Below is a small trained network, with its code and all its weights. Each question gives an input and a target symbol and asks what happens when units are switched off, that is, made to give their printed mean instead of their output.

import numpy as np


def w(rows, s, z=0):
    codes = np.array(rows[::2]) - 128.0
    scale = np.full(codes.shape[1], s)
    scale[-1] = z or s
    return codes * scale


def norm(h):
    return h / np.sqrt((h * h).mean(-1, keepdims=True) + 1e-5)


def f(y):
    return y / 2 * (1 + np.tanh(0.7978845608 * (y + 0.044715 * y**3)))


def softmax(a):
    e = np.exp(a - a.max(-1, keepdims=True))
    return e / e.sum(-1, keepdims=True)


def log_softmax(a):
    a = a - a.max(-1, keepdims=True)
    return a - np.log(np.exp(a).sum(-1, keepdims=True))


def net(x, mask):
    ids = ['αβεζηλπτ'.index(c) for c in x.split()]
    T = len(ids)
    res = E[ids] + P[:T]
    u = 0
    for l in range(3):
        q, k, v = (norm(res) @ M[l].T for M in (Q, K, V))
        z = softmax(np.where(np.tri(T) > 0, q @ k.T / 3**0.5, -1e9)) @ v
        res = res + np.where(mask[u], z, O[l][:, -1]) @ O[l][:, :-1]
        u += 1
        y = f(norm(res) @ A[l][:, :-1].T + A[l][:, -1])
        res = res + np.where(mask[u : u + 8], y, B[l][:, -1]) @ B[l][:, :-1]
        u += 8
    return log_softmax(norm(res)[-1] @ U[:, :-1].T + U[:, -1])


Q, K, V, O, A, B = {}, {}, {}, {}, {}, {}
E = w([
[110,126,126,126,109,138,152,142,173,97,119,105],'α',
[102,126,115,143,138,162,154,134,156,83,137,96],'β',
[127,141,108,231,101,69,7,171,100,156,83,164],'ε',
[131,90,154,189,221,6,72,103,43,72,224,134],'ζ',
[68,66,101,86,74,146,135,94,126,78,150,150],'η',
[177,117,187,68,95,131,155,88,94,194,28,231],'λ',
[120,188,128,111,97,144,147,154,153,101,151,119],'π',
[141,138,119,84,152,153,136,154,178,125,148,99],'τ',
],0.0018)
P = w([
[36,84,149,178,153,21,95,179,135,86,89,251],'0',
[74,121,219,94,131,107,64,148,94,68,91,205],'1',
[162,134,102,123,149,105,58,103,109,52,98,191],'2',
[24,154,161,105,155,115,152,120,111,175,96,132],'3',
[124,162,25,139,144,88,138,102,130,121,109,137],'4',
[124,105,221,101,127,188,127,119,121,134,127,111],'5',
[222,109,76,154,109,164,127,112,151,108,143,116],'6',
[109,127,139,116,107,176,171,154,130,162,142,64],'7',
[179,132,54,131,94,169,145,134,150,157,158,63],'8',
],0.0014)
Q[0] = w([
[66,130,186,84,130,175,201,116,110,179,91,120],'L0H0',
[178,218,144,219,181,40,123,147,99,216,84,116],'L0H0',
[211,196,255,160,189,108,121,115,96,154,51,176],'L0H0',
],0.0041)
K[0] = w([
[115,131,249,34,102,198,173,106,115,131,81,128],'L0H0',
[111,96,165,170,141,76,35,93,57,97,81,210],'L0H0',
[73,111,184,128,180,8,147,73,63,143,40,254],'L0H0',
],0.0036)
V[0] = w([
[165,230,152,145,105,113,88,230,86,191,100,224],'L0H0',
[84,229,123,197,4,184,138,123,142,102,118,158],'L0H0',
[90,140,123,208,95,161,228,3,58,52,131,176],'L0H0',
],0.0015)
O[0] = w([
[109,40,128,90,157,140,224,38,134,44,147,29,149],'L0H0',
[189,69,172,43,235,3,95,140,121,153,131,73,35],'L0H0',
[166,74,76,19,142,143,46,211,165,200,141,97,5],'L0H0',
],0.0016,0.00035)
A[0] = w([
[82,125,178,124,142,118,84,46,86,148,131,127,58],'L0N0',
[76,83,107,114,83,173,174,184,95,156,146,109,83],'L0N1',
[60,180,185,113,138,138,199,201,151,162,134,54,26],'L0N2',
[60,135,107,132,102,97,144,253,131,75,176,117,43],'L0N3',
[81,224,36,84,92,133,176,152,163,137,173,41,7],'L0N4',
[152,168,109,149,58,188,92,151,191,158,146,96,93],'L0N5',
[142,98,187,105,164,174,162,159,168,108,137,111,97],'L0N6',
[133,134,126,141,156,160,143,125,115,121,119,128,139],'L0N7',
],0.0021,0.0019)
B[0] = w([
[124,114,106,156,159,115,159,167,130,106,145,124,5],'L0N0',
[200,122,123,150,142,114,67,106,158,120,126,162,32],'L0N1',
[155,117,76,137,148,110,36,2,108,140,135,160,106],'L0N2',
[156,131,111,87,160,158,127,72,157,179,158,126,179],'L0N3',
[110,9,162,189,156,130,162,138,135,173,118,176,205],'L0N4',
[96,102,167,94,171,79,132,136,96,83,110,156,196],'L0N5',
[129,189,97,114,107,105,94,118,126,103,127,98,172],'L0N6',
[118,123,126,112,95,103,109,141,142,125,136,108,179],'L0N7',
],0.0022,0.00024)
Q[1] = w([
[127,93,126,180,169,101,165,155,131,151,137,136],'L1H0',
[129,144,129,112,108,121,195,255,146,68,123,123],'L1H0',
[134,234,135,126,135,105,97,118,103,78,130,92],'L1H0',
],0.0071)
K[1] = w([
[184,107,110,156,124,136,92,162,115,56,154,134],'L1H0',
[157,135,2,142,141,86,172,128,143,124,104,175],'L1H0',
[29,133,123,137,184,95,114,121,120,141,125,142],'L1H0',
],0.0067)
V[1] = w([
[106,87,68,176,54,99,75,134,170,98,6,91],'L1H0',
[179,138,160,39,128,200,183,84,199,171,35,155],'L1H0',
[124,161,74,198,218,188,87,174,202,136,146,49],'L1H0',
],0.0021)
O[1] = w([
[139,187,203,131,223,146,63,51,134,170,220,150,187],'L1H0',
[81,198,41,137,165,90,121,200,75,32,183,142,99],'L1H0',
[95,131,168,103,167,137,125,2,95,91,30,172,3],'L1H0',
],0.0023,0.0014)
A[1] = w([
[21,148,80,163,84,172,199,73,127,1,108,194,4],'L1N0',
[184,137,112,63,175,132,146,61,140,108,153,114,167],'L1N1',
[146,87,124,91,83,213,177,94,142,179,64,115,17],'L1N2',
[154,106,133,137,47,66,160,193,59,137,144,129,46],'L1N3',
[86,105,150,151,167,92,111,130,97,123,165,98,84],'L1N4',
[167,91,185,172,120,125,116,57,152,171,100,88,41],'L1N5',
[123,167,175,128,132,154,110,150,122,84,136,101,53],'L1N6',
[131,132,136,128,51,109,110,168,107,173,41,191,98],'L1N7',
],0.0033,0.0014)
B[1] = w([
[32,192,234,172,26,203,118,98,128,162,154,122,254],'L1N0',
[28,96,192,196,145,107,110,109,130,130,79,143,179],'L1N1',
[155,177,142,141,122,13,109,204,127,118,113,135,114],'L1N2',
[91,167,151,139,162,178,131,6,106,127,62,118,186],'L1N3',
[171,160,137,158,161,100,115,151,109,47,101,212,180],'L1N4',
[99,249,62,43,115,179,179,149,113,133,113,127,180],'L1N5',
[130,96,19,153,157,67,170,110,149,220,160,171,133],'L1N6',
[123,103,164,201,234,71,83,100,133,68,209,169,157],'L1N7',
],0.0024,0.0012)
Q[2] = w([
[151,209,97,134,143,194,10,146,237,249,115,111],'L2H0',
[188,90,80,118,117,78,174,183,68,42,157,173],'L2H0',
[91,90,12,78,6,240,211,101,66,130,183,13],'L2H0',
],0.0023)
K[2] = w([
[143,231,39,179,122,106,13,230,160,203,59,63],'L2H0',
[187,66,186,100,176,64,245,116,81,79,151,182],'L2H0',
[171,165,92,43,95,231,251,52,31,166,121,5],'L2H0',
],0.0023)
V[2] = w([
[101,116,137,213,123,52,64,203,185,130,177,144],'L2H0',
[132,160,8,70,147,249,194,185,79,121,142,188],'L2H0',
[73,159,101,38,82,147,140,103,205,168,146,80],'L2H0',
],0.0014)
O[2] = w([
[119,107,165,137,133,165,176,15,5,71,132,133,249],'L2H0',
[123,131,246,94,63,80,96,81,221,209,7,120,2],'L2H0',
[153,18,193,151,122,59,129,166,115,58,126,169,78],'L2H0',
],0.0014,0.00092)
A[2] = w([
[152,177,101,56,94,207,168,107,137,183,86,92,85],'L2N0',
[97,94,147,97,141,125,120,100,149,124,28,157,65],'L2N1',
[137,112,151,192,184,83,92,99,148,129,136,140,96],'L2N2',
[178,24,155,123,104,132,97,131,174,196,164,132,41],'L2N3',
[173,191,109,115,143,166,149,91,85,162,95,107,130],'L2N4',
[98,21,115,105,80,103,173,139,147,73,86,34,14],'L2N5',
[100,130,144,78,134,144,129,124,143,94,145,172,140],'L2N6',
[170,145,135,83,1,76,160,197,165,184,46,81,1],'L2N7',
],0.0049,0.0039)
B[2] = w([
[103,94,169,80,141,53,120,138,163,65,119,163,169],'L2N0',
[161,171,60,146,120,187,119,100,111,171,137,83,95],'L2N1',
[121,136,159,113,131,81,161,144,66,78,91,163,210],'L2N2',
[171,112,145,177,142,93,75,73,141,196,163,139,120],'L2N3',
[146,141,93,143,124,175,120,100,130,175,111,87,223],'L2N4',
[60,56,132,152,164,120,151,163,99,113,104,3,76],'L2N5',
[163,124,108,163,135,117,132,128,123,150,98,94,248],'L2N6',
[181,105,142,129,49,166,168,190,95,208,119,146,158],'L2N7',
],0.0046,0.0016)
U = w([
[144,152,171,142,185,58,160,148,40,57,81,208,171],'α',
[178,206,71,159,148,218,131,67,80,190,77,71,40],'β',
[122,133,146,22,167,86,107,68,242,96,57,111,94],'ε',
[194,106,157,76,37,138,171,214,135,207,92,153,253],'ζ',
[196,71,160,203,154,69,53,75,159,199,196,165,155],'η',
[123,159,23,94,146,134,112,216,163,75,247,141,49],'λ',
[75,29,135,170,153,112,149,173,112,125,104,2,146],'π',
[38,153,211,187,38,198,125,94,164,108,147,163,125],'τ',
],0.0043,0.00056)

Each question gives the input, a string of symbols that net reads in full, and the target symbol t.
The units are the heads (3 rows each of Q, K, V and O) and the neurons (one row each of A and B). Each row of codes is followed by its name. A weight is (code - 128) times the scale printed after its matrix; where a second scale follows, it is the last column's (O, A, B and U).
mask holds one flag per unit, layer by layer, with each layer's heads first. A switched-off unit (its flag False) gives its mean, the last column of its rows in O or B, instead of its output. The means were averaged over made-up inputs and are rounded, as every weight is.
A unit's drop is (log p(t) with every unit on - log p(t) with that unit switched off) / (log p(t) with every unit on - log p(t) with every unit switched off).
The circuit of an input: a set's keep is (log p(t) with only the set's units on - log p(t) with every unit switched off) / (log p(t) with every unit on - log p(t) with every unit switched off). Starting from the 12 units with the biggest drops (on a tie, the unit counted first), units are removed one at a time, each time the one whose removal leaves the highest keep (on an exact tie, the one counted first), for as long as the keep stays at least 0.8.
units of the circuit, in order: the units of the circuit, biggest drop first
most important unit: the unit with the biggest drop
top k neurons: the k neurons with the biggest drops, biggest first
top k neurons in layer l: the k neurons of layer l with the biggest drops, biggest first
input β η τ β ζ β λ τ λ, target β: top 4 neurons in layer 1 : L1N7, L1N3, L1N4, L1N1
input η λ β ε ε ζ τ τ, target ζ: top 2 neurons in layer 0 : L0N2, L0N4
input α ζ η ζ α ζ τ ε α, target τ: units of the circuit, in order : L1H0, L1N0, L0N4
input τ β τ β, target β: top neuron : L0N2
input τ λ β η τ η τ β, target η: units of the circuit, in order : L0N2, L2N3, L0N4, L2H0
input ε β ε ζ ζ ζ η π, target ζ: top 2 neurons in layer 2 : L2N7, L2N0
input τ α ζ ε ζ α ε, target β: units of the circuit, in order : L1N5, L1H0, L2N4, L0N2
input ε ζ η π τ, target η: units of the circuit, in order : L0N4, L2N3, L1H0
input τ β τ β τ, target τ: units of the circuit, in order : L1H0, L1N0, L0H0
input η η ε ζ τ β β, target τ: units of the circuit, in order : L1H0, L0N2, L1N0
input ε η τ, target ε: top 3 neurons : L1N5, L2N0, L1N7
input τ λ β π ζ τ λ, target β: units of the circuit, in order : L1H0, L1N3, L2N4
input η τ β η τ α ε, target α: units of the circuit, in order : L1N7, L2N2
input α ε τ, target α: top 2 neurons : L1N1, L2N2
input ζ λ ε λ ε τ, target λ: units of the circuit, in order : L0N2, L1H0
input β π τ λ ε ζ τ ζ, target β: top 4 neurons : L1N5, L1N4, L1N7, L2N4
input λ λ τ τ α ε β τ, target ε: most important unit : L0H0
input π τ η β τ, target η: top 3 neurons : L0N4, L2N3, L1N7
input τ λ π π, target λ: units of the circuit, in order : L1H0, L0N2, L0N4, L0H0
input τ ζ λ α π π π τ β, target π: most important unit : L2N5
input λ β ε ζ β η π λ ζ, target β: top 2 neurons in layer 1 : L1N5, L1N7
input τ η ε λ ζ ζ π, target ζ: top 2 neurons : L2N7, L1N2
input ζ τ ζ β β β η τ, target β: top 3 neurons : L0N2, L2N1, L1N7
input η ζ η β η ε α α, target ε: units of the circuit, in order : L0N2, L2N0
input ζ τ τ β τ τ, target β: top 2 neurons in layer 0 : L0N6, L0N2
input ζ ζ π τ ζ, target ε: top 4 neurons : L1N5, L2N0, L1N2, L0N5
input ζ α τ α α, target τ: units of the circuit, in order : L1N0
input λ ζ η τ η λ λ, target ε: top 3 neurons : L1N3, L2N0, L1N7
input ε π β η, target π: top 2 neurons : L2N5, L1N6
input ζ ε β, target ζ: top 3 neurons : L2N7, L1N5, L1N2
